Below are the code and all the weights of a small trained network. Each question names an input and a target symbol and asks about switching units off, where a switched-off unit gives its printed mean instead of its output.

import numpy as np


def w(rows, s, z=0):
    codes = np.array(rows[::2]) - 128.0
    scale = np.full(codes.shape[1], s)
    scale[-1] = z or s
    return codes * scale


def f(y):
    return np.maximum(y, 0)


def softmax(a):
    e = np.exp(a - a.max(-1, keepdims=True))
    return e / e.sum(-1, keepdims=True)


def log_softmax(a):
    a = a - a.max(-1, keepdims=True)
    return a - np.log(np.exp(a).sum(-1, keepdims=True))


def net(x, mask):
    ids = ['ΓΔΘΛΞΣΦΨαβεζμω'.index(c) for c in x.split()]
    T = len(ids)
    res = E[ids] + P[:T]
    u = 0
    for l in range(2):
        q, k, v = (res @ M[l].T for M in (Q, K, V))
        z = softmax(np.where(np.tri(T) > 0, q @ k.T / 2**0.5, -1e9)) @ v
        res = res + np.where(mask[u], z, O[l][:, -1]) @ O[l][:, :-1]
        u += 1
        y = f(res @ A[l][:, :-1].T + A[l][:, -1])
        res = res + np.where(mask[u : u + 12], y, B[l][:, -1]) @ B[l][:, :-1]
        u += 12
    return log_softmax(res[-1] @ U[:, :-1].T + U[:, -1])


Q, K, V, O, A, B = {}, {}, {}, {}, {}, {}
E = w([
[70,77,100,120,89],'Γ',
[179,76,65,111,116],'Δ',
[68,180,60,194,182],'Θ',
[178,125,78,181,103],'Λ',
[178,125,85,141,103],'Ξ',
[99,114,185,98,167],'Σ',
[6,171,149,203,27],'Φ',
[181,127,80,163,104],'Ψ',
[173,134,85,149,118],'α',
[100,115,186,95,167],'β',
[179,119,85,142,94],'ε',
[122,97,191,97,153],'ζ',
[119,123,155,100,142],'μ',
[190,98,82,72,121],'ω',
],0.02)
P = w([
[148,79,191,228,254],'0',
[140,87,160,197,173],'1',
[130,113,148,158,153],'2',
[124,130,136,133,136],'3',
[121,147,130,114,123],'4',
[115,155,122,95,111],'5',
[111,161,115,84,100],'6',
[105,164,109,76,93],'7',
[99,167,108,66,83],'8',
[99,170,106,58,76],'9',
],0.011)
Q[0] = w([
[23,228,64,183,173],'L0H1',
[3,71,238,3,215],'L0H1',
],0.0038)
K[0] = w([
[62,141,166,160,112],'L0H1',
[63,25,254,124,94],'L0H1',
],0.0061)
V[0] = w([
[3,103,119,151,92],'L0H1',
[130,248,173,209,161],'L0H1',
],0.007)
O[0] = w([
[199,224,81,78,81,194],'L0H1',
[118,93,119,94,2,251],'L0H1',
],0.0082,0.0031)
A[0] = w([
[129,152,73,174,119,142],'L0N1',
[167,112,129,34,152,142],'L0N2',
[145,101,33,194,114,125],'L0N3',
[207,114,73,89,75,121],'L0N4',
[63,114,133,199,136,171],'L0N5',
[101,202,157,124,192,154],'L0N6',
[139,182,134,84,107,2],'L0N7',
[88,97,249,64,188,44],'L0N8',
[183,69,182,142,114,188],'L0N9',
[169,167,80,79,113,149],'L0N10',
[71,163,214,167,95,100],'L0N11',
[97,54,183,87,76,129],'L0N12',
],0.011,0.0094)
B[0] = w([
[86,141,139,90,125,232],'L0N1',
[102,194,103,118,154,174],'L0N2',
[100,151,168,100,142,254],'L0N3',
[106,121,174,158,197,220],'L0N4',
[174,99,135,107,170,211],'L0N5',
[140,51,185,171,136,171],'L0N6',
[102,187,251,47,195,131],'L0N7',
[130,179,75,116,105,157],'L0N8',
[145,178,116,77,109,195],'L0N9',
[112,163,130,114,99,227],'L0N10',
[99,77,142,43,100,149],'L0N11',
[143,139,154,186,180,163],'L0N12',
],0.014,0.0081)
Q[1] = w([
[71,150,253,109,193],'L1H1',
[193,148,175,164,189],'L1H1',
],0.013)
K[1] = w([
[47,139,189,51,117],'L1H1',
[110,247,158,82,163],'L1H1',
],0.015)
V[1] = w([
[111,15,66,140,32],'L1H1',
[3,204,185,133,116],'L1H1',
],0.0047)
O[1] = w([
[153,145,22,96,77,61],'L1H1',
[253,67,150,81,149,254],'L1H1',
],0.0077,0.0092)
A[1] = w([
[41,30,26,235,55,51],'L1N1',
[116,149,130,120,89,105],'L1N2',
[115,126,116,108,114,151],'L1N3',
[129,113,138,138,155,98],'L1N4',
[101,138,125,110,95,123],'L1N5',
[146,107,135,244,147,4],'L1N6',
[142,117,125,106,147,113],'L1N7',
[83,163,62,227,155,13],'L1N8',
[141,124,153,110,138,104],'L1N9',
[125,116,125,202,113,33],'L1N10',
[33,23,32,252,69,58],'L1N11',
[126,157,24,227,76,120],'L1N12',
],0.031,0.026)
B[1] = w([
[231,1,237,17,27,128],'L1N1',
[117,100,124,129,174,151],'L1N2',
[106,133,96,131,118,178],'L1N3',
[154,143,146,150,88,160],'L1N4',
[152,143,153,147,114,168],'L1N5',
[29,146,246,18,129,128],'L1N6',
[128,120,118,158,120,199],'L1N7',
[228,36,216,49,37,128],'L1N8',
[119,112,114,137,121,246],'L1N9',
[125,45,124,124,48,128],'L1N10',
[19,12,244,17,24,128],'L1N11',
[153,114,128,27,125,128],'L1N12',
],0.029,0.012)
U = w([
[200,90,217,139,196,255],'Γ',
[70,24,113,87,249,214],'Δ',
[117,225,157,102,39,201],'Θ',
[121,123,138,153,111,3],'Λ',
[121,128,142,148,107,21],'Ξ',
[120,125,139,152,112,17],'Σ',
[161,77,107,86,42,159],'Φ',
[119,127,137,154,113,11],'Ψ',
[125,125,137,154,110,10],'α',
[126,122,140,149,116,15],'β',
[118,122,134,156,113,8],'ε',
[191,170,136,126,56,101],'ζ',
[121,125,138,152,115,12],'μ',
[130,130,78,166,145,84],'ω',
],0.016,0.0079)

Each question gives the input, a string of symbols that net reads in full, and the target symbol t.
The units are the heads (2 rows each of Q, K, V and O) and the neurons (one row each of A and B). Each row of codes is followed by its name. A weight is (code - 128) times the scale printed after its matrix; where a second scale follows, it is the last column's (O, A, B and U).
mask holds one flag per unit, layer by layer, with each layer's heads first. A switched-off unit (its flag False) gives its mean, the last column of its rows in O or B, instead of its output. The means were averaged over made-up inputs and are rounded, as every weight is.
A unit's drop is (log p(t) with every unit on - log p(t) with that unit switched off) / (log p(t) with every unit on - log p(t) with every unit switched off).
The circuit of an input: a set's keep is (log p(t) with only the set's units on - log p(t) with every unit switched off) / (log p(t) with every unit on - log p(t) with every unit switched off). Starting from the 12 units with the biggest drops (on a tie, the unit counted first), units are removed one at a time, each time the one whose removal leaves the highest keep (on an exact tie, the one counted first), for as long as the keep stays at least 0.8.
circuit, biggest first: the units of the circuit, biggest drop first
most important unit: the unit with the biggest drop
k most important neurons: the k neurons with the biggest drops, biggest first
k most important neurons of layer l: the k neurons of layer l with the biggest drops, biggest first
input Γ ω ω Γ ε Ξ Φ, target Φ: 2 most important neurons -> L1N5, L0N11
input Ξ Ψ Ξ ζ α Θ Γ ζ Ψ, target Δ: circuit, biggest first -> L0N4, L1N5
input ζ Φ Λ, target Φ: most important unit -> L1H1
input Φ Λ Θ ω Ξ Θ, target Θ: 3 most important neurons of layer 1 -> L1N5, L1N3, L1N9
input ζ Γ Φ Γ α Γ Λ Δ ω, target ω: 3 most important neurons of layer 0 -> L0N11, L0N4, L0N2
input Γ Θ Φ Φ, target Δ: 4 most important neurons of layer 1 -> L1N2, L1N3, L1N4, L1N9
input ζ ε Ξ μ Λ ω Δ α, target Γ: circuit, biggest first -> L0N9, L1H1
input ε Θ ζ μ Γ α Γ Φ α Σ, target Φ: 2 most important neurons -> L0N4, L0N11
input Γ α Λ Θ Ξ Θ ω ω Θ Δ, target Γ: 3 most important neurons -> L0N4, L0N11, L1N3
input ω Θ Θ Γ Γ Γ Λ, target Γ: 2 most important neurons of layer 0 -> L0N4, L0N3
input Φ Θ ε μ, target Θ: circuit, biggest first -> L0N5, L0N4
input Ξ Γ Θ Θ α Γ Δ Ξ α, target Δ: circuit, biggest first -> L0N4, L1N5
input μ ε Ξ Ξ Φ Δ, target Δ: 2 most important neurons -> L1N4, L0N4
input Θ ω Γ ε Λ ε, target Δ: 3 most important neurons of layer 0 -> L0N4, L0N12, L0N5
input Γ Γ ε Λ Θ ε Ξ, target Γ: most important unit -> L0N4
input Φ Θ α Ξ Γ Ψ α Δ, target Δ: 2 most important neurons -> L0N4, L0N11
input Θ Θ Ψ Λ Φ Θ Ψ ζ, target ζ: circuit, biggest first -> L0N11, L1H1, L0N2, L0N8
input Θ Γ Γ Θ Ψ Ξ ε Δ, target Γ: 4 most important neurons -> L0N4, L1N3, L1N4, L0N11
input Δ Φ ε Γ, target Φ: 2 most important neurons of layer 0 -> L0N11, L0N1
input Θ α Θ Φ Λ Θ Γ Γ, target Θ: 3 most important neurons of layer 0 -> L0N5, L0N11, L0N10
input Ξ Θ Γ Θ ω α ε Θ ε Γ, target Δ: 4 most important neurons -> L0N12, L0N9, L0N6, L0N1
input α Ψ β Φ α, target Φ: circuit, biggest first -> L1H1, L0N11, L1N5
input Γ Θ Θ Ψ Θ Γ μ Θ α, target Γ: circuit, biggest first -> L0N4
input α Γ Φ Λ, target Φ: 4 most important neurons of layer 0 -> L0N11, L0N9, L0N12, L0N2
input ζ ζ ω μ Δ α Γ ζ ω, target Δ: 2 most important neurons -> L0N3, L1N5
input Θ ω Ψ Γ Θ Γ Θ, target Θ: 3 most important neurons -> L0N4, L1N5, L0N10
input Ψ Θ Θ Γ Δ Θ ε Δ ω, target Γ: 4 most important neurons -> L0N4, L1N3, L0N11, L0N9
input β ω Φ Ψ, target Φ: most important neuron of layer 0 -> L0N11
input Γ Δ Ψ Ξ Θ Θ ω α Σ Ξ, target Δ: 3 most important neurons of layer 0 -> L0N4, L0N6, L0N12
input Γ ω ε Θ Γ Θ Θ Ξ, target Γ: 4 most important neurons of layer 0 -> L0N4, L0N11, L0N8, L0N9
